Every row comes from one small tree of marks. The marks that hang from a mark follow it in brackets, in the order of their numbers. Every link used is in the known rows. Which tree was each row made from?
Known rows
k753[k390[k593[k254[k809[k52]] k699]]]: [ 159 -517 -244   11  -50  -29    3   42   16 -304  110   75  142   54
   10   20  -54 -124  -19 -166 -171  -27  244   14  207 -172  152 -105
  -41   88    7  226  -80  -19   -8  -13  -65  189 -246   56   36   68
  -37 -366  -18]
k753[k259[k593[k254]]]: [ 179 -447  -96   79  -63  -72  187  103  -86 -223  104  -14  -64    5
 -157   86 -231   67   98 -226  -30  -36  102  -24  -56 -233   67   53
  139   -1 -190  218  -43  110   75   69   64  152  -43   15 -112   74
 -192  -14  -52]
k445[k259 k593[k254[k809[k52[k200]]]] k699]: [ 183 -343 -318  118  209 -271   66  -19   20 -534   -2  -43  -62 -131
  -81  133 -448 -167  -88 -202  -25   64  139   24  177  -74  112 -168
   75 -109 -248  336  -35  174  -35 -145  239  509 -349  107   96 -171
 -214 -256  -20]
k52[k200 k699 k809[k254]]: [ 137 -109 -142  110  279 -207 -220  -33 -179 -442  163   38 -112   -6
  115   40 -219  -49   58    2  108   28  138   44  -29   93  152 -360
   72   64 -296  493 -130  -30    6  -62  107 -189 -359   20 -220  -42
  -72  -99   59]
k809[k52[k445 k593] k200[k699] k254 k784]: [ -10 -177 -287   59  -10  -51  -29  121   15 -399  142  128 -132  106
  109   60 -378  -81  174 -104   14   75   78  411 -255  -67  142 -266
 -221   78 -641  361  155   45  193  150  -31  243 -311  -67   56  -59
  -53 -136 -173]
k784[k52 k254[k390] k809[k200[k699[k593]]]]: [ 138 -158 -199  165  -17   35  287  -95 -224 -153  120   22 -258   86
  111  -64 -231  135  184   78 -260   53  308  -10 -142   79  163  -40
 -201  -28 -509  530  -63   52 -272  111  -30   84 -142  104  -79   55
 -217 -407 -115]
k753[k390 k593[k699]]: [ 153 -351 -361  127 -160  -95   45   39   11 -284  -38  -64   28   90
  -71   50 -133   20   14 -250  -67 -107  310 -130   23 -178  168  -28
   62   17 -301  271  -89 -108   40  183   13   30 -138   56 -122  -30
 -133 -122   -1]
k259[k390 k593[k699]]: [ -18 -344 -102   41  -83  -49  115  287  -43 -108  -59   57  -15  206
   24   27  -50   32   96  -95 -152    2  152   12  -23 -143   66   65
   51  -75 -168  275  -95  186 -111   20  234  -38 -131  123  -39  136
 -338  -98  -90]
k254[k390[k593 k753[k259]]]: [ 321 -307 -255   61  -51  -62   82  -52   26  -36  250   -8 -141    3
   11  -67  -10  -35  -22  -50 -119 -108  149 -157   53 -205   90  -52
    9   91  -85  239  -11   26  -17  -73   76  156 -142   -3 -156  191
  -47 -322  115]
k753[k259[k390] k699[k593[k254]]]: [ 221 -253 -108  106  -34 -109  278  213    4 -262  137  106  -84   31
  -60  135 -216  -15  159 -258  106   43  -23    7 -197 -250  182   76
  206  100 -254  247  -51    0   59  275   76   32   20   91  -19   44
 -211  217  -72]
k390[k254 k593[k699] k753]: [ 189 -544 -252   94   58  -66  -57   31  114   37   20  173  165  108
   36 -106  106   12   48   73 -147 -249   55 -102  144 -250    7 -249
   50   14  117  289 -191  -10  -20 -122  -26  130 -268  -99 -103  168
 -198 -462  167]
k445[k259 k699[k593]]: [ 156 -309 -262  209   76 -191  158   48  -42 -191   93   81  -24  -41
  -97  106 -246   42  -44 -187   53   37  184 -106  -21 -145   66  -10
   91 -102 -319  485 -114   56  -17   45  165  235 -184  -35  -79  -79
 -301  -90  -65]
k390[k254[k809[k52[k445 k699 k784]]] k593]: [ 193 -428 -140   43  239 -132 -294  -75   62 -165  116  144   23   71
  178   10   -5 -195  149   65  -24 -120  114   19  119  -20   82 -291
 -146  235   76  397  -99  -38   66 -147  -11 -177 -283  -85   21   50
  200 -270  179]
k390[k254[k809[k52]] k593[k699] k753[k259]]: [ 209 -533 -267  -21  106  -50  -93   50  271  -14   99  133   60  105
   60   58   58 -111   -2   21 -254 -279  -54  -23  252 -269   43 -299
   30  101  276  247  -56  -72  -75  -65 -148  292 -322   15   28  186
   38 -499  197]
k699[k593[k254[k809[k200]]]]: [ 105 -269  -69   56  -20  -66  112   35 -100 -349  117  -41   76   -9
  -80   49 -103   99  112   -2   13   96  159  -33  -46  -54   73  -77
 -138  -53 -236  378   -5   62  -14   22  -50  110 -363  -85  -93  -14
 -182  -52 -151]
k699[k593[k254[k390[k753] k809[k784]]]]: [ 135 -203  -38   32 -115  -45   41  132  -30 -195   89   24  -72  -69
  133  -90  -57   86  131   28 -125  162  305  -61  -14  -41  121   57
 -214   15 -120  331   83   97  -12  -15   65   82 -306  -24 -130   78
    4 -264    5]
k784[k254[k390] k809[k52[k200[k699] k445]]]: [ 159 -294 -203  156   -4  -92  -69  -52 -211 -165  174   54 -177  -28
  221   22 -270  -97  107  -49 -171  -68  202   34  -57  106  248 -120
 -186  -39 -599  502    3   94  -90  -70   61   27 -244  161  -34   73
   -2 -357    3]
k699[k593[k254[k809[k784]]]]: [  43 -303  -68   77  -84  -88   30   90  -53 -254   52   97   32  -56
   13   -5 -135  106  119  -13  -63  151  269   22  -58  -19   84   44
 -197    9 -242  365   17   47   34  101  -35   25 -352  -68 -159  -29
  -69 -126 -103]
k699[k593[k254[k390[k753[k259]] k809[k200]]]]: [ 254 -147  -63   -3  -42  -26  183   70  -29 -290  240 -155 -119  -47
  -24   69 -106   22   87  -67  -22  100   92 -107  -40 -141  143  -38
  -71  -10  -54  257  103   42  -34   -1   -1  271 -212   19  -48  119
  -43  -88  -29]
k390[k593[k254] k753]: [ 239 -506 -246  118   16  -52  -10  -46  -62 -109   83   85   77  -41
   -7 -182    2   46   93    3  -27 -146  122  -73   72 -230   26 -127
   49   92  -74  294 -151   96   66 -122   24  122 -211 -107 -195   74
 -149 -317  126]
k593[k254[k390[k753]] k699]: [ 184 -331  -56   73  -96   45   24  123 -117 -200   69    6  -10   -3
   98  -38 -115   90  115 -108  -55  -38  304 -144   60 -148  147  -11
  -28 -171  -73  220 -129  102  -46 -186   86  176 -158   48 -128   47
 -273 -316  106]
k445[k259 k593[k699]]: [ 139 -363 -397  130   19 -123   94   55  -63 -270 -140   -2   13   22
  -45  124 -349   -2 -101 -152   33   16  113  -50  103  -98   69  -54
   45 -199 -242  334 -143   51  -69   -5  239  353 -267   13  -77 -109
 -453 -256  -23]
k254[k390[k753] k809]: [ 226 -262 -100    7  -87  -37  -50   54   48 -142   88  -62 -142   16
  127 -130   91   60   28  108 -197  -44  357 -233  189    9   64  -46
 -207  -19 -102  394    6   78 -118 -171   69   32 -384  -27 -190   64
  -74 -326   83]
k809[k200[k52[k593] k699 k784] k254[k390]]: [ 228 -198   64  110  -85   78  235   -5  130 -454  193  234 -241  258
   81 -135 -175  -26  311   52 -172  146  209  182  -58 -200  157 -101
  -56   45 -684  266   80  106   33   46  214  122 -361   56   91   51
 -332 -249 -237]
k200[k52[k445 k593] k699 k784 k809[k254]]: [ 321 -364   87  254  -53    5   13   -3   67 -225   34  409 -164  227
  192 -205  -81 -143  546   73  -40  100  -26  194   34 -209  122  -16
   95  243 -812  370   30   36  181  174  138  -37 -449   13  -60   33
 -308 -149 -173]
k390[k254[k809[k200 k784]] k593 k753]: [  79 -366 -319    4   78  -42  -24  -33  274 -133   76  115   12  107
   -4 -141  165    3  -21  238 -197 -127  114   70   75 -134  -18 -313
 -245  150   45  312    6   28   12  -39  -70  206 -494 -158  -72  109
   25 -407   65]
k784[k52[k200[k699] k445 k593] k254 k809]: [ 158 -322 -254  318   70 -220  -47 -176 -276 -160  110  -56 -150  -81
  224 -125 -352   -8  221  -70 -176  -15  177   97 -114  147  160 -179
  -22   92 -658  551 -166   13  -92  132  -65   15  -20   88 -269  -54
  -24 -204   94]
k259[k390[k753[k699]] k593[k254[k809]]]: [ 125 -403  -62   -7   -5  -52  104  295  120 -273 -132   46  -87  128
  108 -117   35   -8  171  -40 -118  -48   70  -12  132 -227   80  -31
  124  259    5  302  -61  188  -71   92  142   69 -120   77  -13   97
 -159  -28   40]
k593[k254[k809[k784]]]: [  39 -362 -102   45  -81  -28  -21   44   20 -316   47   82  -53  -46
    0  -47 -106   89   60   -7  -96   51  376   23   34    3   68    5
 -234  -17 -218  310  -32   66   34    2  -43   77 -381  -50 -179 -102
 -103 -170  -41]
k390[k254[k809] k753[k259 k593 k699]]: [ 312 -421 -279   33   28 -140   19   17  385 -246  -73   14 -109   75
  -17   37  -14  -19   82  -69 -117 -341   16 -175  179 -293   81 -243
  175  287   16  289  -22 -174   14  231 -169  174 -189  -27  -58   -1
   46 -110  196]
k52[k445 k593 k784]: [ 138 -246 -158  212  -45 -221 -156 -110 -127 -221  143 -133  -16  -62
   96  -23 -283   -7  201 -167   94   67  206   -7 -184   17   92  -98
  -79   27 -436  404  -87  109  167   46  100 -159  -73 -121 -253 -145
   14   87  123]
k784[k52 k254 k809]: [ 150 -355 -369  190   74  -28   68 -209 -165  -70    4    0 -258  -19
  148 -130 -159  230   73   88 -290 -154  341  -49  -22  106   46 -118
 -145  -38 -396  621 -243   44 -235   20  -87   -3 -154   13 -282  -92
 -119 -348   97]
k784[k52[k593] k809]: [ 223 -238 -290  229    0 -147   14 -159 -163 -149  109  -72 -170  -15
  152 -121 -226  239  172  -22 -278  -39  271   25  -59  106   40 -102
  -25   -6 -439  467 -179   21 -149   66  -58   61  -87   -9 -340 -134
  -95 -277  112]
k259[k593[k254 k699]]: [  36 -487  -41   88  -77  -19   88  169 -164 -230  -48   52  112   81
  -34   55 -210  112  130 -193  -62  -19  199  -12   26 -196   78   17
   75  -96 -157  237 -150  153  -21  -13   77  135 -106   26  -89   54
 -347 -178  -56]
k753[k259 k390[k254[k809] k593] k699]: [ 366 -491 -283   25    3 -169  160   -4  336 -245  191  107  -20  112
 -110   16   67 -180  -98 -130 -141 -141   96 -130  181 -235  125 -180
  101  351   43  249  -31 -219   54  261 -135  135 -160  -51   26  124
   27 -109   14]
k254[k390 k809[k52[k200]]]: [ 134 -194  -97   33  -43 -111  -65   25    5 -314  218  -44 -102   13
   84   64  -95  -25  -29    1 -246    5  361  -66  110   99  130 -119
 -280 -120 -376  346   64   94  -88 -183  124   14 -461   80  -93   54
   21 -315  -30]
k809[k52[k445[k593] k699] k200 k784[k254]]: [  57 -182 -490   86  221  -62  -73  -38 -128 -311  -34   33 -143   43
  145  122 -393  -48   25  -41  129   -8   87  255 -217  -22  185 -261
 -312   68 -481  573  -23  100   54    1  114  164 -281  -17  -22  -56
    6 -163   35]
k699[k593[k254[k390[k753]]]]: [ 273 -259  -59  107  -95  -57  114  112 -156 -133  133   -5  -14  -60
   58  -70  -83  114  170  -49  -17   48  207 -166  -70 -139  117   38
  -24  -86 -185  338  -15  109   35  -97  137   39 -162  -47 -144  119
 -147 -210   31]
k200[k52[k445] k699 k784[k809[k254]]]: [ 269 -436  -72  217   44   53  -48   -2   22 -159   26  396 -280  195
  270 -187  -69   -3  376  171 -121  -16   61  181   87  -96  163  -69
    8  187 -601  420  -37  -12   -2   90   57   13 -486   47  -14   23
 -268 -279 -132]
k809[k200[k784] k254]: [ 150 -235 -177  125   70   19  108  -31   87 -337  101  124 -250  133
  -50  -16  -83  113  140   95  -72   -1  157  106 -126 -112   72 -214
 -164  -11 -480  400   16   46   24  -40   83  117 -487 -103  -46  -23
 -319  -79 -193]
k200[k699[k593] k784[k52[k445]] k809]: [ 308 -329   43  421  -28    6   78   57  -99   65   56  350 -207  189
   96  -94   -3   -9  566  105  -42  124   94   63  -11  -65  147  155
  -22  238 -712  386  -26  -57   63  186   70 -103 -423   16 -217  104
 -302 -176 -137]

Write each row's tree
[ 312 -123 -193   34   13  -94  171  144   64 -244  133   47 -237   44
  147   48 -214   23   74 -134   -9    1   22  -88  -88 -224  167 -145
   66  162 -245  390   77  -67  -17  202   27  173 -111  -18  -11  129
 -116  -79  -27] => k809[k254[k390[k753[k259 k699[k593]]]]]
[ 236 -353 -228  238   22   -2  -78  -88   22  -98  105  189 -216   84
  108    5  -81  194  216   77 -270 -130  138   94  -17  -30  120  -84
 -118   12 -448  458  -58   64  -89  -64   64   74 -454   39 -160  -31
 -116 -340   47] => k200[k784[k809[k52]]]
[ 281 -242 -122   -4  -78  -44    9   45   97 -144  182 -103 -233  -10
   63  -25   10    5   -8   -2 -168  -49  252 -220  149  -54   99  -23
 -124   16  -43  313   50    8  -94  -75   17  137 -285   37 -169   92
  -15 -223  104] => k254[k390[k753[k259]] k809]
[ 223 -273   20  183  155  -55  -56    6 -228 -300  141  213   94   58
  138   11 -164   40  269  -14  182   79  106   36   29 -121  173  -75
  216   92 -250  424 -236   39   60   47  144 -242 -229   35 -218   -9
  -75 -139  107] => k200[k52[k699[k593[k254]] k809]]
[  67 -335 -227  156  110 -127   13 -150  -54 -228   52  -82 -165  -42
   77  -92 -112   62  -14   88 -268  -56  405  -79   89  138   48 -191
 -232  -19 -393  554 -167   39 -182  -30  -33  -59 -316   27 -270  -37
  -25 -229   42] => k784[k52[k200] k254[k809]]
[  24 -429  -17  -33  -37  -16   37  326    7 -169 -138  -11   -1  114
  109  -84   42  -15  166  -25 -176    5   95  -21  150 -183   59   16
   91   27  155  242  -80  213 -137  -57  149   92 -160  143   -7  143
 -229 -161   27] => k259[k390[k753] k593[k254[k809] k699]]
[ 135 -409 -153   33  -31  -45  173   98  -40 -172  151  102    0   37
  -81   69 -121 -124   58 -214  -22  -25   53   22  -37 -259  121   45
  194  -13    6   73 -132   39  -17   20   52  128    0  147    5  107
 -280  -92  -29] => k753[k259[k390[k593[k254 k699]]]]
[ 260 -191 -136  201  161  -56   62 -252 -244 -186  144  116 -176   40
  152 -146  -80  -89  139   48 -181   -7  313  -85   24   41  123 -111
 -115  136 -488  466 -199   21 -155  -88  128 -134 -162  136 -233  145
  -99 -429   61] => k784[k52[k200[k809] k699] k254[k390[k593]]]
[  43 -321  -82  -91    4  -84  215  231  197 -206    2    1  -80  233
 -103   -7  160  -32   57  136 -228  -30   93   10   16  -84  -25 -104
  -67  -20  -19  306   52  166  -73  -42  156  -10 -318   -6  107  163
 -188  -53 -167] => k259[k390[k254[k809[k200]]] k593]
[ 284 -269  -89    6  -64   50  154 -110   16 -212   84  319 -130  196
  146 -220   50 -100  174  153 -180   18  187  -24  145 -166   31  -38
  -35   85 -505  316    4  103   -8  -29  167  -42 -441   -4   -6  141
 -272 -479 -191] => k200[k52 k809[k254[k390[k593]]]]
[ 159 -174 -197  154  186 -154 -139 -367 -278 -295  183  -46 -126  -87
  212 -104 -262  -60   50  -29 -145    3  268  -95 -117  115  191 -212
 -147  102 -261  517 -201  112 -189 -111  161 -192  -56  150 -159   35
   75 -361  193] => k52[k200 k699 k784[k254[k390[k593]] k809]]
[  74 -464 -248   33   55  -54  172  359  158  -34 -156   94  -29  176
   -1   25   33  -44   -4  -38 -148 -117  -57    6   82 -269   -7  -74
  212 -120  153  269 -130  128  -49  -39  339  201  -97   79   82  179
 -302 -183   57] => k445[k259[k390[k254 k753] k593[k699]]]
[ 159 -374  -69   81  -20  -97  326  112  -91 -356   72   14 -144  -30
 -116   78 -306  -17  -22 -304  -50   77  348 -102   62 -204   91  112
  162 -130 -199  251  -65  233  -26 -119  304  357   37   66   81  -12
 -360 -158 -113] => k445[k259[k593[k254[k390]]] k699]
[ 328 -258  -51  -41   88   40  -81  107   -9 -309  207  -10 -205  -31
  146   64 -121  -43   92 -102  -73  -73  182  -76  135 -119  184  -85
  -60   58   94  291  -12  -11  -52 -184    7  191 -179  146  -50   80
   86 -276  197] => k593[k254[k390[k753[k259]] k809[k52[k699]]]]
[ 163 -414 -302   29  118   28   -9  -19  150 -379   68  100   46   92
   78  -26  -56  -12   58   -9  -63 -187   27  117  165 -267  100 -350
  -71  288  -84  306  -73   73  -23    5 -106  365 -334  -53   -5   13
  -19 -341  104] => k390[k593[k254[k809[k52 k200]]] k753[k699]]
[ 285 -255 -197   -1  -24  -48 -101   97   65  -77  215  -87 -253  -11
  197   90  -41  -88   38  -47 -102  -84  144  -73  136  -52  153  -75
 -160   62 -129  331  118    2   -3 -109    4  163 -287   31  -74  111
  170 -201  130] => k254[k390[k753[k259]] k809[k52[k445]]]
[ 209 -317 -221   57  -59  -75  240   74 -157 -399  -69  -36  -42  -54
  -42  130 -416  -45  -54 -239   41  123  237  -90   86 -107  139   70
   76 -287 -185  182  -91  108  -54 -120  306  408 -114   72   44  -82
 -483 -273  -73] => k445[k259 k593[k254[k390] k699]]
